The symbols move the elements like this.
fav ψ vob
fav φ zab
fav ρ lav
fav γ fif
fav δ zal
fav λ pil
lav ψ num
lav φ zaf
lav ρ fav
lav γ pog
lav δ vab
lav λ dud
giz ψ zaf
giz φ num
giz ρ dip
giz γ mav
giz λ liv
vuz ψ vud
vuz φ ros
vuz ρ kor
vuz γ voz
vuz δ faz
vuz λ duz
faz ψ zod
faz φ vum
faz ρ liv
faz γ mel
faz δ vuz
faz λ dip
liv ψ tos
liv φ dep
liv ρ faz
liv γ tev
liv δ kor
liv λ giz
goz ψ ger
goz φ fiz
goz ρ mav
goz γ dip
goz δ gul
goz λ mel
sud ψ sor
sud φ mel
sud ρ kav
sud γ vum
sud δ nus
sud λ fiz
nup ψ voz
nup φ saz
nup ρ zop
nup γ vud
nup δ kem
nup λ nem
kel ψ kor
kel φ vav
kel ρ vud
kel γ zop
kel δ tos
kel λ gir
gul ψ nem
gul φ zom
gul ρ ret
gul γ duz
gul δ goz
gul λ voz
mav ψ dob
mav φ zap
mav ρ goz
mav γ giz
mav δ ret
mav λ tev
kem ψ mel
kem φ sor
kem ρ fad
kem γ zod
kem δ nup
kem λ ger
sor ψ sud
sor φ kem
sor ρ mam
sor γ pil
sor δ saz
sor λ fif
dip ψ zab
dip φ vob
dip ρ giz
dip γ goz
dip δ duz
dip λ faz
zop ψ sof
zop φ kek
zop ρ nup
zop γ kel
zop δ fad
zop λ zoz
zuv ψ vab
zuv ρ sek
zuv γ lem
zuv δ num
zuv λ gom
dud ψ dep
dud φ tos
dud ρ pil
dud γ mam
dud δ vav
dud λ lav
zal ψ sek
zal φ pom
zal ρ vab
zal γ kat
zal δ fav
zal λ mar
ret ψ zoz
ret φ lem
ret ρ gul
ret δ mav
ret λ sof
pov ψ kek
pov φ sof
pov ρ nus
pov γ gom
pov δ kav
pov λ lem
mar ψ ros
mar φ vud
mar ρ vav
mar γ saz
mar δ pil
mar λ zal
vab ψ zuv
vab φ gir
vab ρ zal
vab γ dur
vab δ lav
vab λ vav
vob ψ fav
vob φ dip
vob ρ num
vob γ fiz
vob δ sek
vob λ vum
dep ψ dud
dep φ liv
dep ρ vum
dep γ kav
dep δ gom
dep λ num
kat ψ zom
kat φ nem
kat ρ dur
kat γ zal
kat δ fif
kat λ saz
ros ψ mar
ros φ vuz
ros ρ gom
ros γ nus
ros δ vum
ros λ sek
ger ψ goz
ger φ fif
ger ρ dob
ger γ zab
ger δ nem
ger λ kem
pil ψ vum
pil φ zod
pil ρ dud
pil γ sor
pil δ mar
pil λ fav
dur ψ lem
dur φ zoz
dur ρ kat
dur γ vab
dur δ pog
dur λ kek
pom ψ duz
pom φ zal
pom ρ gir
pom γ nem
pom δ zab
pom λ vud
zap ψ pog
zap φ mav
zap ρ fiz
zap γ num
zap δ lem
zap λ kav
vav ψ gom
vav φ kel
vav ρ mar
vav γ kek
vav δ dud
vav λ vab
pog ψ zap
pog φ dob
pog ρ fif
pog γ lav
pog δ dur
pog λ mam
vud ψ vuz
vud φ mar
vud ρ kel
vud γ nup
vud δ zod
vud λ pom
nem ψ gul
nem φ kat
nem ρ zoz
nem γ pom
nem δ ger
nem λ nup
fif ψ fiz
fif φ ger
fif ρ pog
fif γ fav
fif δ kat
fif λ sor
sek ψ zal
sek φ duz
sek ρ zuv
sek γ zom
sek δ vob
sek λ ros
kor ψ kel
kor φ gom
kor ρ vuz
kor γ sof
kor δ liv
vum ψ pil
vum φ faz
vum ρ dep
vum γ sud
vum δ ros
vum λ vob
voz ψ nup
voz φ nus
voz ρ sof
voz γ vuz
voz δ mel
voz λ gul
lem ψ dur
lem φ ret
lem ρ zom
lem γ zuv
lem δ zap
lem λ pov
zom ψ kat
zom φ gul
zom ρ lem
zom γ sek
zom δ fiz
zom λ nus
mel ψ kem
mel φ sud
mel ρ tev
mel γ faz
mel δ voz
mel λ goz
zod ψ faz
zod φ pil
zod ρ tos
zod γ kem
zod δ vud
zod λ zab
num ψ lav
num φ giz
num ρ vob
num γ zap
num δ zuv
num λ dep
tev ψ fad
tev φ kav
tev ρ mel
tev γ liv
tev δ sof
tev λ mav
zab ψ dip
zab φ fav
zab ρ zaf
zab γ ger
zab δ pom
zab λ zod
zoz ψ ret
zoz φ dur
zoz ρ nem
zoz γ gir
zoz δ dob
zoz λ zop
mam ψ kav
mam φ fad
mam ρ sor
mam γ dud
mam δ kek
mam λ pog
nus ψ saz
nus φ voz
nus ρ pov
nus γ ros
nus δ sud
nus λ zom
kek ψ pov
kek φ zop
kek ρ saz
kek γ vav
kek δ mam
kek λ dur
zaf ψ giz
zaf φ lav
zaf ρ zab
zaf γ dob
zaf δ gir
zaf λ tos
sof ψ zop
sof φ pov
sof ρ voz
sof γ kor
sof δ tev
sof λ ret
tos ψ liv
tos φ dud
tos ρ zod
tos γ fad
tos δ kel
tos λ zaf
duz ψ pom
duz φ sek
duz γ gul
duz δ dip
duz λ vuz
kav ψ mam
kav φ tev
kav ρ sud
kav γ dep
kav δ pov
kav λ zap
dob ψ mav
dob φ pog
dob ρ ger
dob γ zaf
dob δ zoz
dob λ fad
gom ψ vav
gom φ kor
gom ρ ros
gom γ pov
gom δ dep
gom λ zuv
fad ψ tev
fad φ mam
fad ρ kem
fad γ tos
fad δ zop
fad λ dob
saz ψ nus
saz φ nup
saz ρ kek
saz γ mar
saz δ sor
saz λ kat
fiz ψ fif
fiz φ goz
fiz ρ zap
fiz γ vob
fiz δ zom
fiz λ sud
gir φ vab
gir ρ pom
gir γ zoz
gir δ zaf
gir λ kel

In the rows, 507 stands for zero.

The rows follow the links: the fewer symbols apart two elements are, the more alike their rows tend to be.

Each row is also shifted at random along 4 hidden directions that mean nothing.

Some elements, each with a row of numbers:
fav: 345,464,489,418,590,442,583,476,414,449,528,504,514,510,538,481,481,475,510,526,518,484,416,512,567,492,539,435,511,527,504,490,493,448,523,456,561,438,575,561,579,598,422,491,625,456,480,527,399,600,496,554,621
fiz: 646,460,508,475,506,463,525,449,552,504,520,504,550,439,555,433,526,445,556,405,466,456,486,576,479,605,565,411,439,493,519,563,546,492,452,543,542,462,510,601,634,611,476,569,538,458,510,563,392,570,472,538,510
nup: 544,445,450,537,435,563,555,586,575,656,496,419,409,515,445,541,524,547,470,578,552,466,429,434,515,418,504,531,477,531,509,529,532,442,583,455,470,516,502,487,404,479,564,465,493,550,455,475,548,500,552,523,479
giz: 331,521,534,537,556,493,458,494,524,380,504,553,540,549,573,466,515,532,601,461,481,626,541,514,403,464,468,495,538,564,506,468,421,507,463,453,503,502,501,475,539,576,490,519,546,446,609,557,518,477,410,533,503
voz: 620,509,506,539,445,564,421,605,501,654,577,489,473,499,467,577,535,533,460,472,488,533,571,554,456,451,526,570,484,427,510,620,576,471,568,476,463,519,509,515,476,475,536,457,386,577,483,503,536,439,499,539,426
liv: 519,388,418,594,626,630,481,479,432,423,538,553,641,614,492,489,500,552,569,540,443,560,538,338,432,429,503,576,506,506,507,491,480,528,530,406,527,377,410,588,460,630,556,496,572,527,469,538,563,571,412,602,519
fad: 342,476,458,585,478,500,341,598,521,498,481,538,445,467,600,452,497,535,422,542,575,632,567,516,484,456,629,630,522,591,485,492,469,497,515,427,452,373,505,587,431,408,544,532,548,495,540,550,622,509,525,518,481
dob: 824,559,515,564,477,407,564,409,628,427,325,377,429,601,513,361,481,613,502,477,508,520,452,468,531,516,440,478,414,577,351,426,425,564,670,419,439,483,414,512,399,609,584,680,625,374,520,576,488,573,397,496,494
dud: 468,537,483,564,651,513,432,458,374,487,367,442,561,405,551,483,481,522,585,572,540,614,555,425,556,411,540,520,623,528,531,400,396,566,500,481,530,447,554,592,435,472,592,559,596,476,560,516,493,553,543,555,497
zom: 393,418,557,490,522,606,550,498,549,697,535,477,553,462,481,381,550,476,597,431,492,431,471,470,414,638,482,461,458,553,491,653,536,404,531,509,542,474,490,508,581,602,484,445,402,566,343,443,478,527,409,630,453
lem: 489,540,578,477,407,451,463,493,561,546,532,540,456,505,515,485,548,448,477,469,437,434,564,586,478,659,509,485,543,582,586,560,567,571,467,584,502,646,458,457,563,462,525,510,388,473,433,450,534,462,524,430,448
sor: 499,415,487,443,452,564,457,473,508,549,480,471,450,340,535,531,484,449,478,453,554,572,513,521,540,497,661,533,501,424,565,588,467,459,485,457,494,411,549,593,517,441,477,476,527,527,493,492,476,580,549,543,522
zap: 386,562,545,461,410,440,488,442,596,467,428,453,475,502,530,483,535,519,493,402,567,435,468,534,525,595,524,496,459,471,476,476,549,585,482,562,494,623,407,528,414,557,573,587,595,429,542,578,413,578,525,493,509
pog: 453,452,534,518,557,416,464,468,508,443,485,539,521,388,615,381,502,458,467,497,479,539,558,536,491,589,599,494,567,644,545,515,481,511,430,479,528,419,554,545,604,435,545,521,552,424,468,500,585,580,462,463,544
zal: 387,456,595,435,567,506,568,571,459,530,613,592,490,455,513,503,523,420,478,601,510,448,507,517,585,539,472,411,566,550,578,586,498,461,462,488,573,477,600,452,633,449,430,421,457,546,441,447,445,413,539,477,553
mar: 690,543,554,427,571,498,548,524,382,612,519,495,525,448,503,599,485,380,502,613,516,433,503,455,575,464,495,530,572,463,620,489,489,538,460,567,529,546,630,464,519,445,434,424,452,589,473,443,487,396,612,442,498
dur: 191,565,640,534,473,422,472,556,503,652,472,480,518,410,606,466,505,482,501,616,554,572,536,599,487,586,555,508,585,615,559,498,486,549,454,507,432,523,582,396,470,350,589,504,446,515,429,483,527,448,576,411,406
duz: 310,491,467,447,537,574,558,610,547,499,627,548,551,626,418,534,488,515,549,472,467,422,502,487,434,467,371,451,423,477,501,580,552,448,541,487,517,536,497,478,581,598,446,448,364,610,462,479,515,468,471,517,513
sud: 585,454,465,493,479,569,448,479,495,582,528,471,512,414,523,524,496,465,521,420,523,560,549,571,513,520,566,556,457,445,559,548,541,493,477,504,556,432,507,624,541,532,531,511,492,536,510,462,480,623,492,582,475
zab: 649,404,530,574,713,515,485,596,450,524,484,545,592,509,615,452,481,484,722,581,488,627,574,508,462,389,540,369,660,664,473,505,371,369,524,356,552,297,628,585,650,561,508,445,481,458,532,539,528,464,338,493,546
kem: 549,495,570,550,445,505,420,611,458,595,416,429,433,398,568,562,534,439,485,516,568,623,507,616,565,370,678,586,548,476,462,498,498,405,561,440,478,438,568,595,411,428,502,514,540,502,591,534,546,488,491,433,524
kav: 512,555,569,577,441,542,389,384,481,594,333,379,521,410,529,464,553,536,554,408,574,619,580,559,526,539,647,567,563,505,469,497,489,579,529,516,476,537,427,545,385,547,668,608,556,465,530,537,510,623,450,566,381
zod: 845,515,442,471,549,540,564,498,456,462,510,483,472,547,498,567,440,516,529,498,532,549,483,461,528,341,501,516,504,523,453,442,391,433,558,449,544,383,528,522,452,540,437,535,584,522,577,560,452,560,486,513,549
gir: 372,542,488,535,538,508,592,539,467,459,542,536,552,578,495,446,512,482,524,579,505,485,514,421,491,508,481,493,555,617,491,482,454,530,493,439,456,537,555,370,515,496,494,472,499,506,481,486,572,351,532,458,539
vud: 484,413,448,473,486,582,573,549,459,538,651,572,523,614,414,548,478,534,425,570,473,468,398,438,556,453,456,569,482,461,497,598,493,454,581,474,523,488,566,460,520,480,499,418,460,605,454,450,562,435,566,539,496
dip: 572,574,563,502,516,519,531,517,495,428,458,459,448,560,488,630,503,492,626,458,454,509,535,596,531,339,486,382,480,423,458,428,518,430,510,499,474,524,517,481,462,598,470,463,518,489,648,615,424,504,453,434,571

Where do the symbols, taken in turn from left to right, take each start?
Answer with the element's name.
467,536,521,577,514,485,414,510,536,445,471,504,525,517,590,460,510,528,543,438,473,536,564,580,388,548,571,478,523,599,542,476,503,513,419,461,431,532,471,508,535,488,545,521,522,495,547,586,555,469,408,423,504
δ δ δ => ret
517,539,519,436,382,598,567,474,567,605,514,453,400,433,454,500,531,478,413,567,573,430,430,514,601,571,495,562,436,485,526,590,554,509,548,532,474,551,516,438,497,466,482,486,438,541,409,461,498,529,616,532,477
ρ ψ => pov
651,495,419,567,530,473,476,550,443,325,599,648,587,537,576,485,521,508,447,541,439,568,551,467,496,411,555,561,562,505,589,466,442,490,483,462,509,375,512,576,569,487,451,438,599,511,535,517,600,425,519,483,579
δ γ γ ρ => vud
490,440,468,488,490,500,502,608,574,471,585,586,472,493,564,460,546,587,628,393,416,540,515,569,364,471,522,453,430,489,471,565,529,435,500,446,492,430,473,597,646,585,458,472,508,521,586,555,542,531,379,546,529
φ φ δ δ => goz
688,492,457,564,478,536,401,534,484,473,539,567,486,517,561,530,496,530,463,430,478,574,535,546,408,489,564,611,496,475,581,482,504,511,445,527,493,449,439,545,543,501,583,543,592,477,565,559,581,505,509,487,456
γ ψ ρ => zod
623,596,571,582,480,490,466,539,603,579,520,467,524,545,567,453,546,560,575,468,490,504,565,561,439,563,479,436,526,571,505,485,567,596,497,501,454,594,452,444,466,487,590,541,413,494,499,537,580,427,442,400,449
φ ψ λ ψ => pov
427,533,536,626,444,570,425,548,493,618,459,426,465,487,536,548,532,564,493,534,513,591,542,510,476,479,564,646,567,528,442,543,542,512,510,543,439,561,469,476,403,465,628,530,421,495,539,469,573,444,483,448,383
ρ ρ ψ => zop
594,555,458,538,347,514,472,556,571,460,544,598,419,557,521,526,522,563,367,529,481,436,486,492,482,481,527,597,494,509,535,536,547,597,509,512,419,576,565,463,495,377,508,443,465,532,471,464,621,418,623,391,441
δ λ => dob
618,494,530,513,522,526,575,629,599,600,483,453,440,495,509,416,465,516,530,526,518,494,480,532,460,528,476,415,483,575,450,570,453,356,547,432,445,482,564,403,557,485,537,433,448,502,426,509,611,426,395,506,490
ρ λ ψ γ => kor
599,496,487,452,532,522,673,521,529,497,538,448,454,591,355,490,500,548,517,538,498,420,435,460,557,410,361,406,476,553,425,502,492,484,614,449,507,549,525,423,465,614,450,505,478,518,490,546,479,466,497,453,580
φ δ φ => zab
481,531,544,463,382,450,524,594,565,432,541,600,360,440,587,535,528,460,447,501,510,548,469,652,502,404,598,459,441,468,479,484,523,389,514,498,483,453,582,570,583,478,432,454,502,464,589,610,537,432,468,361,526
δ γ => pom
598,479,530,460,593,369,505,452,464,368,503,572,558,488,561,475,463,518,535,509,516,538,509,504,577,507,518,425,560,576,593,450,472,526,430,500,525,462,548,519,592,534,438,523,554,446,535,534,456,518,500,492,590
φ φ => lav
363,522,493,512,608,443,484,571,479,359,458,583,533,527,591,466,478,533,565,559,530,618,554,482,469,466,543,470,579,630,512,426,422,501,480,367,539,429,540,531,549,543,483,474,561,399,513,579,542,454,385,485,553
φ ρ ψ ρ => num
495,499,478,505,583,573,555,420,447,519,513,474,635,557,415,502,548,566,544,490,469,446,490,339,502,595,389,573,514,491,478,504,514,574,535,551,518,567,392,489,455,536,586,568,462,538,407,420,471,588,530,695,506
λ ψ ψ => zuv
663,585,593,552,477,471,501,474,520,584,457,485,500,430,505,457,531,474,427,580,559,530,527,488,549,542,510,565,538,545,538,508,490,571,522,563,489,590,505,440,468,423,604,568,496,512,481,456,529,469,598,463,448
δ ψ φ γ => liv
